Below are the code and all the weights of a small trained network. Each question names an input and a class and asks about switching units off, where a switched-off unit gives its printed mean instead of its output.

import numpy as np


def w(rows, s, z=0):
    codes = np.array(rows[::2]) - 128.0
    scale = np.full(codes.shape[1], s)
    scale[-1] = z or s
    return codes * scale


def norm(h):
    return h / np.sqrt((h * h).mean(-1, keepdims=True) + 1e-5)


def f(y):
    return np.maximum(y, 0)


def log_softmax(a):
    a = a - a.max(-1, keepdims=True)
    return a - np.log(np.exp(a).sum(-1, keepdims=True))


def net(x, mask):
    res = np.array(x, float).reshape(1, 8) / 4 @ E
    u = 0
    for l in range(3):
        y = f(norm(res) @ A[l][:, :-1].T + A[l][:, -1])
        res = res + np.where(mask[u : u + 8], y, B[l][:, -1]) @ B[l][:, :-1]
        u += 8
    return log_softmax(norm(res)[-1] @ U[:, :-1].T + U[:, -1])


A, B = {}, {}
E = w([
[138,110,73,157],'x0',
[36,101,116,152],'x1',
[124,126,80,2],'x2',
[129,119,124,133],'x3',
[130,126,126,134],'x4',
[127,120,131,132],'x5',
[128,133,135,125],'x6',
[131,122,128,128],'x7',
],0.0082)
A[0] = w([
[82,53,98,164,98],'0.n1',
[127,173,173,198,185],'0.n2',
[218,114,39,158,55],'0.n3',
[210,132,214,101,58],'0.n4',
[14,111,48,196,172],'0.n5',
[131,197,85,187,77],'0.n6',
[254,115,110,127,2],'0.n7',
[223,86,111,67,171],'0.n8',
],0.0098,0.002)
B[0] = w([
[129,142,74,114,192],'0.n1',
[87,62,151,65,218],'0.n2',
[108,209,64,180,194],'0.n3',
[91,205,110,150,211],'0.n4',
[127,221,155,146,255],'0.n5',
[202,151,211,211,167],'0.n6',
[106,254,133,45,205],'0.n7',
[74,120,86,179,245],'0.n8',
],0.0066,0.0058)
A[1] = w([
[106,191,85,133,43],'1.n1',
[118,149,2,109,70],'1.n2',
[166,42,86,40,219],'1.n3',
[134,133,161,103,122],'1.n4',
[116,101,106,120,2],'1.n5',
[213,70,179,202,105],'1.n6',
[117,149,17,97,116],'1.n7',
[110,155,109,68,138],'1.n8',
],0.0097,0.00098)
B[1] = w([
[52,174,147,31,239],'1.n1',
[142,114,253,148,251],'1.n2',
[154,121,200,153,171],'1.n3',
[192,219,145,188,148],'1.n4',
[150,139,156,55,135],'1.n5',
[191,34,180,114,162],'1.n6',
[136,53,168,133,254],'1.n7',
[135,51,103,254,228],'1.n8',
],0.0069,0.006)
A[2] = w([
[162,107,182,145,148],'2.n1',
[91,92,192,70,157],'2.n2',
[120,171,185,181,212],'2.n3',
[211,145,121,82,254],'2.n4',
[214,57,65,110,132],'2.n5',
[137,97,123,133,115],'2.n6',
[118,137,86,122,103],'2.n7',
[134,108,133,7,107],'2.n8',
],0.012,0.0028)
B[2] = w([
[164,24,82,76,177],'2.n1',
[207,204,64,152,221],'2.n2',
[220,110,75,16,254],'2.n3',
[3,173,244,202,152],'2.n4',
[52,82,252,91,129],'2.n5',
[100,116,77,126,134],'2.n6',
[111,69,31,130,130],'2.n7',
[153,76,185,225,162],'2.n8',
],0.0063,0.0098)
U = w([
[194,46,255,161,4],'0',
[184,167,66,82,130],'1',
[41,189,183,108,171],'2',
[144,123,154,45,254],'3',
[161,132,133,79,108],'4',
],0.0096,0.0012)

Each question gives the input, the list of numbers given to net, and the class t.
The units are the neurons (one row each of A and B). Each row of codes is followed by its name. A weight is (code - 128) times the scale printed after its matrix; where a second scale follows, it is the last column's (A, B and U).
mask holds one flag per neuron, layer by layer. A switched-off neuron (its flag False) gives its mean, the last column of its row in B, instead of its output. The means were averaged over made-up inputs and are rounded, as every weight is.
A unit's drop is (log p(t) with every unit on - log p(t) with that unit switched off) / (log p(t) with every unit on - log p(t) with every unit switched off).
The circuit of an input: a set's keep is (log p(t) with only the set's units on - log p(t) with every unit switched off) / (log p(t) with every unit on - log p(t) with every unit switched off). Starting from the 12 units with the biggest drops (on a tie, the unit counted first), units are removed one at a time, each time the one whose removal leaves the highest keep (on an exact tie, the one counted first), for as long as the keep stays at least 0.8.
units of the circuit, in order: the units of the circuit, biggest drop first
most important unit: the unit with the biggest drop
top k neurons: the k neurons with the biggest drops, biggest first
top k neurons in layer l: the k neurons of layer l with the biggest drops, biggest first
input [-6,-8,6,8,0,-3,8,7], class 2: most important unit => 2.n4
input [-8,2,-6,4,4,-7,5,7], class 1: top 2 neurons in layer 2 => (2.n3; 2.n2)
input [-1,1,-3,5,4,-2,8,-2], class 3: units of the circuit, in order => (1.n8; 2.n3)
input [-1,-7,1,3,5,0,2,-7], class 2: units of the circuit, in order => (0.n7; 2.n4)
input [-2,4,-4,4,-2,-7,-6,0], class 3: top 2 neurons => (2.n3; 0.n8)
input [-3,-8,-6,6,7,-1,-4,6], class 2: top 3 neurons in layer 1 => (1.n8; 1.n7; 1.n2)
input [-3,4,-5,-6,7,1,-3,1], class 4: top 2 neurons in layer 2 => (2.n3; 2.n8)
input [-7,-4,-2,4,3,8,3,7], class 1: units of the circuit, in order => (2.n3; 1.n2)
input [-7,4,-5,5,-6,-2,4,-3], class 1: units of the circuit, in order => (1.n2; 2.n3; 1.n7)
input [4,-8,6,-6,8,-1,8,-5], class 2: units of the circuit, in order => (2.n4; 2.n3)
input [-1,-7,8,4,0,1,-4,8], class 0: top 3 neurons => (2.n8; 0.n5; 1.n7)
input [5,-2,5,3,-4,-6,-1,5], class 0: top 4 neurons => (1.n7; 0.n5; 0.n4; 2.n8)
input [-4,-5,2,0,3,-3,-1,-4], class 2: top 2 neurons => (0.n7; 0.n4)
input [-4,-3,6,-5,2,1,6,4], class 0: units of the circuit, in order => (2.n8)
input [1,2,-2,-2,5,6,-7,8], class 3: top 2 neurons in layer 2 => (2.n2; 2.n3)
input [0,-6,5,-1,-3,7,-4,5], class 2: top 4 neurons => (0.n7; 1.n1; 0.n4; 0.n2)
input [4,-1,7,-1,5,4,0,5], class 0: top 3 neurons => (1.n7; 2.n3; 0.n5)
input [-8,5,1,3,3,-1,5,7], class 1: top 2 neurons in layer 1 => (1.n2; 1.n1)
input [-8,6,-3,2,3,2,-5,-4], class 1: top 4 neurons in layer 0 => (0.n8; 0.n4; 0.n3; 0.n7)
input [2,-5,-2,-4,0,-2,-5,5], class 2: most important unit => 0.n7
input [-8,1,4,-2,3,8,8,3], class 1: top 2 neurons in layer 1 => (1.n2; 1.n8)
input [-3,4,8,-2,2,2,7,-1], class 0: top 2 neurons => (2.n3; 2.n8)
input [4,-6,-4,4,-6,-8,-5,3], class 2: top 2 neurons in layer 1 => (1.n8; 1.n1)
input [2,3,-3,6,-4,-5,6,-1], class 3: top 2 neurons => (2.n3; 2.n2)
input [-3,5,6,5,8,0,2,5], class 0: top 2 neurons in layer 2 => (2.n3; 2.n8)
input [-7,-8,-4,0,-1,6,6,4], class 2: top 2 neurons => (0.n4; 2.n4)
input [-1,-7,0,3,5,7,1,-8], class 2: most important unit => 0.n7
